Below is a small trained network, with its code and all its weights. Each question gives an input and a target symbol and asks what happens when units are switched off, that is, made to give their printed mean instead of their output.

import numpy as np


def w(rows, s, z=0):
    codes = np.array(rows[::2]) - 128.0
    scale = np.full(codes.shape[1], s)
    scale[-1] = z or s
    return codes * scale


def norm(h):
    return h / np.sqrt((h * h).mean(-1, keepdims=True) + 1e-5)


def f(y):
    return np.maximum(y, 0)


def softmax(a):
    e = np.exp(a - a.max(-1, keepdims=True))
    return e / e.sum(-1, keepdims=True)


def log_softmax(a):
    a = a - a.max(-1, keepdims=True)
    return a - np.log(np.exp(a).sum(-1, keepdims=True))


def net(x, mask):
    ids = ['ΓΠΨαδζηθμτφω'.index(c) for c in x.split()]
    T = len(ids)
    res = E[ids] + P[:T]
    u = 0
    for l in range(3):
        r = norm(res)
        for j in range(2):
            rows = slice(2 * j, 2 * j + 2)
            q, k, v = (r @ M[l][rows].T for M in (Q, K, V))
            z = softmax(np.where(np.tri(T) > 0, q @ k.T / 2**0.5, -1e9)) @ v
            o = O[l][rows]
            res = res + np.where(mask[u + j], z, o[:, -1]) @ o[:, :-1]
        u += 2
        y = f(norm(res) @ A[l][:, :-1].T + A[l][:, -1])
        res = res + np.where(mask[u : u + 4], y, B[l][:, -1]) @ B[l][:, :-1]
        u += 4
    return log_softmax(norm(res)[-1] @ U[:, :-1].T + U[:, -1])


Q, K, V, O, A, B = {}, {}, {}, {}, {}, {}
E = w([
[135,125,145,89,115,190,86,110,140],'Γ',
[110,67,165,65,150,57,163,92,54],'Π',
[104,166,117,130,145,195,123,107,111],'Ψ',
[135,88,196,209,143,116,141,141,162],'α',
[113,159,121,154,128,80,204,137,129],'δ',
[144,133,149,143,173,196,113,119,177],'ζ',
[144,169,104,142,178,152,124,112,136],'η',
[135,97,161,108,73,123,147,91,129],'θ',
[140,135,147,159,189,159,138,155,129],'μ',
[98,143,84,94,130,118,179,133,73],'τ',
[54,124,116,127,113,182,139,106,101],'φ',
[56,4,83,180,205,115,42,156,45],'ω',
],0.02)
P = w([
[173,126,115,154,136,123,119,227,94],'0',
[160,92,190,151,175,77,164,77,99],'1',
[93,195,186,153,92,120,102,206,74],'2',
[183,124,86,202,68,153,150,126,124],'3',
[159,167,150,103,162,10,84,38,140],'4',
[231,148,169,103,118,97,138,106,70],'5',
],0.014)
Q[0] = w([
[63,164,219,116,187,31,52,113,131],'0.h0',
[87,98,29,153,128,63,93,51,242],'0.h0',
[96,77,213,128,158,76,101,170,177],'0.h1',
[32,183,202,1,225,59,97,64,131],'0.h1',
],0.007)
K[0] = w([
[76,145,154,173,66,168,120,225,84],'0.h0',
[81,218,254,49,145,101,130,134,106],'0.h0',
[83,171,136,107,129,109,99,178,150],'0.h1',
[100,219,145,136,76,92,80,181,150],'0.h1',
],0.0093)
V[0] = w([
[131,180,125,134,120,44,216,129,75],'0.h0',
[52,67,108,82,38,123,82,78,85],'0.h0',
[110,255,54,135,177,150,125,84,70],'0.h1',
[159,171,111,102,176,96,98,119,172],'0.h1',
],0.0095)
O[0] = w([
[187,64,209,1,212,243,81,209,150,102],'0.h0',
[128,197,136,125,148,170,131,140,35,61],'0.h0',
[78,28,184,140,24,174,174,139,96,165],'0.h1',
[131,6,42,55,32,159,12,185,142,4],'0.h1',
],0.0094,0.0039)
A[0] = w([
[222,53,210,209,146,48,116,200,149,103],'0.n0',
[104,240,75,168,154,7,90,139,119,152],'0.n1',
[81,255,138,89,94,187,194,192,119,249],'0.n2',
[166,198,129,84,146,160,209,147,39,92],'0.n3',
],0.0068,0.0021)
B[0] = w([
[66,193,143,53,80,217,49,92,121,214],'0.n0',
[171,101,222,163,3,179,38,178,90,255],'0.n1',
[219,131,153,190,164,193,105,154,143,202],'0.n2',
[186,2,85,164,164,111,160,105,98,208],'0.n3',
],0.0085,0.007)
Q[1] = w([
[145,81,148,90,251,3,130,80,100],'1.h0',
[148,70,238,144,154,124,189,130,176],'1.h0',
[234,82,145,187,85,160,124,104,85],'1.h1',
[151,113,202,138,95,159,88,76,157],'1.h1',
],0.0072)
K[1] = w([
[42,156,225,156,214,174,82,63,53],'1.h0',
[86,106,156,86,130,138,27,255,55],'1.h0',
[67,94,128,139,117,72,38,121,89],'1.h1',
[37,101,111,126,125,150,56,164,47],'1.h1',
],0.0076)
V[1] = w([
[142,69,115,156,148,195,68,28,123],'1.h0',
[96,92,180,145,55,255,53,163,113],'1.h0',
[78,65,168,134,179,102,78,137,44],'1.h1',
[136,45,99,104,158,40,68,18,66],'1.h1',
],0.0086)
O[1] = w([
[105,217,52,254,98,202,90,220,125,186],'1.h0',
[18,255,144,86,93,37,169,115,52,246],'1.h0',
[103,179,2,49,127,138,83,39,116,238],'1.h1',
[159,186,104,71,28,205,94,121,106,166],'1.h1',
],0.008,0.011)
A[1] = w([
[192,233,125,116,131,99,165,153,113,195],'1.n0',
[104,188,255,164,49,188,104,139,158,215],'1.n1',
[159,129,81,44,63,160,175,102,139,3],'1.n2',
[13,138,65,66,115,122,85,75,143,190],'1.n3',
],0.0075,0.0027)
B[1] = w([
[206,134,209,147,248,145,63,64,171,210],'1.n0',
[173,79,83,112,170,210,193,63,168,254],'1.n1',
[139,254,154,187,170,101,130,112,143,150],'1.n2',
[198,223,87,87,148,103,106,162,167,245],'1.n3',
],0.0094,0.0079)
Q[2] = w([
[120,140,213,99,113,255,161,201,94],'2.h0',
[100,166,203,139,58,145,171,25,82],'2.h0',
[167,218,73,83,111,88,49,11,92],'2.h1',
[176,5,117,147,137,41,154,209,178],'2.h1',
],0.0074)
K[2] = w([
[197,69,123,139,144,36,213,197,78],'2.h0',
[137,166,1,141,88,225,99,180,133],'2.h0',
[34,201,49,154,147,195,63,138,101],'2.h1',
[130,118,162,110,60,97,233,66,161],'2.h1',
],0.0079)
V[2] = w([
[109,191,202,151,165,198,88,2,212],'2.h0',
[126,157,12,81,120,164,46,53,95],'2.h0',
[157,129,126,127,147,186,244,71,224],'2.h1',
[109,185,119,203,137,244,167,172,45],'2.h1',
],0.0077)
O[2] = w([
[162,163,150,105,80,1,99,128,93,216],'2.h0',
[155,153,6,130,138,142,131,191,46,235],'2.h0',
[185,6,95,104,143,34,162,179,229,28],'2.h1',
[66,134,53,94,155,117,224,110,69,255],'2.h1',
],0.011,0.0084)
A[2] = w([
[167,113,131,178,62,2,113,130,101,158],'2.n0',
[115,133,26,55,55,168,126,173,112,64],'2.n1',
[73,176,171,111,60,124,233,116,214,3],'2.n2',
[99,231,131,162,79,152,59,96,43,76],'2.n3',
],0.009,0.0038)
B[2] = w([
[16,168,62,156,111,235,77,76,142,160],'2.n0',
[223,187,221,112,44,116,178,162,95,176],'2.n1',
[162,100,110,58,132,45,151,255,39,150],'2.n2',
[61,241,225,116,157,175,107,90,153,254],'2.n3',
],0.0095,0.015)
U = w([
[53,189,180,229,134,187,85,79,119,179],'Γ',
[240,136,87,71,151,172,72,127,68,126],'Π',
[119,107,108,106,112,59,208,160,89,153],'Ψ',
[170,139,169,196,144,29,38,84,173,95],'α',
[150,94,223,87,138,124,101,166,155,196],'δ',
[122,103,59,199,47,96,90,122,165,248],'ζ',
[186,136,127,73,1,124,153,215,111,3],'η',
[240,108,202,240,198,91,59,136,88,104],'θ',
[110,167,45,89,138,22,93,187,186,36],'μ',
[122,50,131,73,161,224,181,99,108,143],'τ',
[161,119,155,230,200,80,229,64,85,24],'φ',
[145,141,91,183,132,175,85,154,65,26],'ω',
],0.0096,0.0041)

Each question gives the input, a string of symbols that net reads in full, and the target symbol t.
The units are the heads (2 rows each of Q, K, V and O) and the neurons (one row each of A and B). Each row of codes is followed by its name. A weight is (code - 128) times the scale printed after its matrix; where a second scale follows, it is the last column's (O, A, B and U).
mask holds one flag per unit, layer by layer, with each layer's heads first. A switched-off unit (its flag False) gives its mean, the last column of its rows in O or B, instead of its output. The means were averaged over made-up inputs and are rounded, as every weight is.
A unit's drop is (log p(t) with every unit on - log p(t) with that unit switched off) / (log p(t) with every unit on - log p(t) with every unit switched off).
The circuit of an input: a set's keep is (log p(t) with only the set's units on - log p(t) with every unit switched off) / (log p(t) with every unit on - log p(t) with every unit switched off). Starting from the 12 units with the biggest drops (on a tie, the unit counted first), units are removed one at a time, each time the one whose removal leaves the highest keep (on an exact tie, the one counted first), for as long as the keep stays at least 0.8.
units of the circuit, in order: the units of the circuit, biggest drop first
most important unit: the unit with the biggest drop
top k neurons: the k neurons with the biggest drops, biggest first
k most important neurons of layer l: the k neurons of layer l with the biggest drops, biggest first
input Ψ φ η Γ Ψ, target η: units of the circuit, in order => [0.h1; 2.n1; 0.h0]
input Γ δ θ η α, target θ: most important unit => 0.h0
input ζ Γ α, target ζ: top 2 neurons => [1.n1; 2.n3]
input Γ θ Π Γ θ, target Π: units of the circuit, in order => [0.h0; 2.h1]
input η θ ζ η, target θ: units of the circuit, in order => [0.h0; 1.h1; 2.h1; 0.n3]
input θ μ η, target θ: units of the circuit, in order => [0.h1; 1.h1; 2.h1; 1.h0]
input μ α ζ μ, target α: units of the circuit, in order => [0.h0; 2.h1; 2.h0]
input δ ζ α, target δ: units of the circuit, in order => [0.h0; 2.h1]
input μ Γ Γ, target μ: top 2 neurons => [0.n0; 1.n1]
input φ δ ζ Γ, target δ: units of the circuit, in order => [0.h0; 2.h0; 1.h1]
input ζ Ψ ζ τ, target Ψ: top 2 neurons => [2.n2; 0.n1]
input ζ τ δ μ α η, target μ: 2 most important neurons of layer 0 => [0.n1; 0.n2]
input ζ τ φ, target ζ: units of the circuit, in order => [0.h0; 2.h1; 1.h0]
input θ θ δ Γ, target θ: most important unit => 0.h1
input η Π ζ α, target Π: top 2 neurons => [1.n1; 0.n0]
input ζ μ τ, target ζ: top 3 neurons => [2.n0; 1.n1; 2.n3]
input μ Π θ τ, target Π: top 2 neurons => [0.n0; 2.n3]
input ζ Π ζ ζ, target Π: top 2 neurons => [2.n3; 0.n0]
input θ Π η Γ, target Π: top 2 neurons => [0.n3; 2.n3]
input φ Γ θ Π ζ, target θ: most important unit => 0.h1
input μ φ Π Π φ, target Π: 3 most important neurons of layer 0 => [0.n0; 0.n1; 0.n2]
input ζ ζ τ Π τ, target τ: 2 most important neurons of layer 1 => [1.n0; 1.n3]
input Ψ Π Γ ζ μ α, target ζ: 2 most important neurons of layer 2 => [2.n0; 2.n3]
input Π Γ η, target Π: top 2 neurons => [0.n1; 2.n3]
input Γ τ φ η, target τ: 2 most important neurons of layer 0 => [0.n0; 0.n3]
input Γ μ Γ α, target μ: 2 most important neurons of layer 1 => [1.n1; 1.n3]
input Γ μ α τ η, target α: most important neuron of layer 2 => [2.n3]
input α θ Ψ, target α: top 2 neurons => [1.n1; 0.n0]
input μ τ φ μ η, target φ: 2 most important neurons of layer 0 => [0.n1; 0.n3]
